Below is a small trained network, with its code and all its weights. Each question gives an input and a class and asks what happens when units are switched off, that is, made to give their printed mean instead of their output.

import numpy as np


def w(rows, s, z=0):
    codes = np.array(rows[::2]) - 128.0
    scale = np.full(codes.shape[1], s)
    scale[-1] = z or s
    return codes * scale


def f(y):
    return y / 2 * (1 + np.tanh(0.7978845608 * (y + 0.044715 * y**3)))


def log_softmax(a):
    a = a - a.max(-1, keepdims=True)
    return a - np.log(np.exp(a).sum(-1, keepdims=True))


def net(x, mask):
    res = np.array(x, float).reshape(1, 5) / 4 @ E
    y = f(res @ A[0][:, :-1].T + A[0][:, -1])
    res = res + np.where(mask, y, B[0][:, -1]) @ B[0][:, :-1]
    return log_softmax(res[-1] @ U[:, :-1].T + U[:, -1])


A, B = {}, {}
E = w([
[126,128,124],'x0',
[131,130,133],'x1',
[130,131,134],'x2',
[144,237,91],'x3',
[2,161,152],'x4',
],0.0083)
A[0] = w([
[76,181,223,13],'n0',
[77,156,176,25],'n1',
[174,108,78,34],'n2',
[219,115,147,4],'n3',
[34,181,155,138],'n4',
[174,131,150,37],'n5',
[110,122,111,82],'n6',
[152,248,80,212],'n7',
[108,44,93,24],'n8',
[125,210,109,85],'n9',
[102,57,217,156],'n10',
[228,133,86,179],'n11',
],0.011,0.0027)
B[0] = w([
[100,113,74,176],'n0',
[74,54,91,159],'n1',
[37,88,110,150],'n2',
[36,104,120,179],'n3',
[137,40,103,243],'n4',
[61,111,85,129],'n5',
[153,132,74,121],'n6',
[187,1,188,253],'n7',
[160,97,183,159],'n8',
[186,85,177,174],'n9',
[231,57,177,233],'n10',
[58,47,123,240],'n11',
],0.0082,0.0054)
U = w([
[141,113,140,222],'0',
[130,122,162,220],'1',
[139,119,150,201],'2',
[74,72,110,43],'3',
[206,90,202,9],'4',
[146,208,151,120],'5',
[81,251,134,46],'6',
[113,238,80,45],'7',
],0.014,0.012)

Each question gives the input, the list of numbers given to net, and the class t.
The units are the neurons (one row each of A and B). Each row of codes is followed by its name. A weight is (code - 128) times the scale printed after its matrix; where a second scale follows, it is the last column's (A, B and U).
mask holds one flag per neuron, in row order. A switched-off neuron (its flag False) gives its mean, the last column of its row in B, instead of its output. The means were averaged over made-up inputs and are rounded, as every weight is.
A unit's drop is (log p(t) with every unit on - log p(t) with that unit switched off) / (log p(t) with every unit on - log p(t) with every unit switched off).
The circuit of an input: a set's keep is (log p(t) with only the set's units on - log p(t) with every unit switched off) / (log p(t) with every unit on - log p(t) with every unit switched off). Starting from all 12 units, units are removed one at a time, each time the one whose removal leaves the highest keep (on an exact tie, the one counted first), for as long as the keep stays at least 0.8.
circuit, biggest first: the units of the circuit, biggest drop first
unit that matters most: the unit with the biggest drop
k most important neurons: the k neurons with the biggest drops, biggest first
drop when u is switched off: that unit's drop, to one decimal
input [-2,0,-2,-1,-5], class 3: 2 most important neurons : (n11; n3)
input [-1,-1,0,-7,3], class 4: unit that matters most : n10
input [-7,-7,1,4,-8], class 3: circuit, biggest first : (n11; n3)
input [-6,2,-2,-8,5], class 4: 2 most important neurons : (n10; n8)
input [-6,1,-2,5,7], class 3: 2 most important neurons : (n4; n1)
input [-1,1,3,0,-5], class 3: 4 most important neurons : (n11; n3; n10; n2)
input [4,-2,5,6,5], class 4: 2 most important neurons : (n7; n9)
input [-3,-2,5,7,-4], class 4: 4 most important neurons : (n7; n9; n0; n1)
input [3,2,-6,7,6], class 4: 2 most important neurons : (n7; n9)
input [4,-6,3,-7,1], class 4: 2 most important neurons : (n10; n8)
input [2,4,3,-2,-5], class 3: drop when n0 is switched off : -0.1
input [2,-3,0,-7,6], class 4: drop when n10 is switched off : 1.1
input [-5,1,-4,-7,5], class 4: drop when n7 is switched off : -0.2
input [7,1,6,8,-3], class 4: circuit, biggest first : (n7)
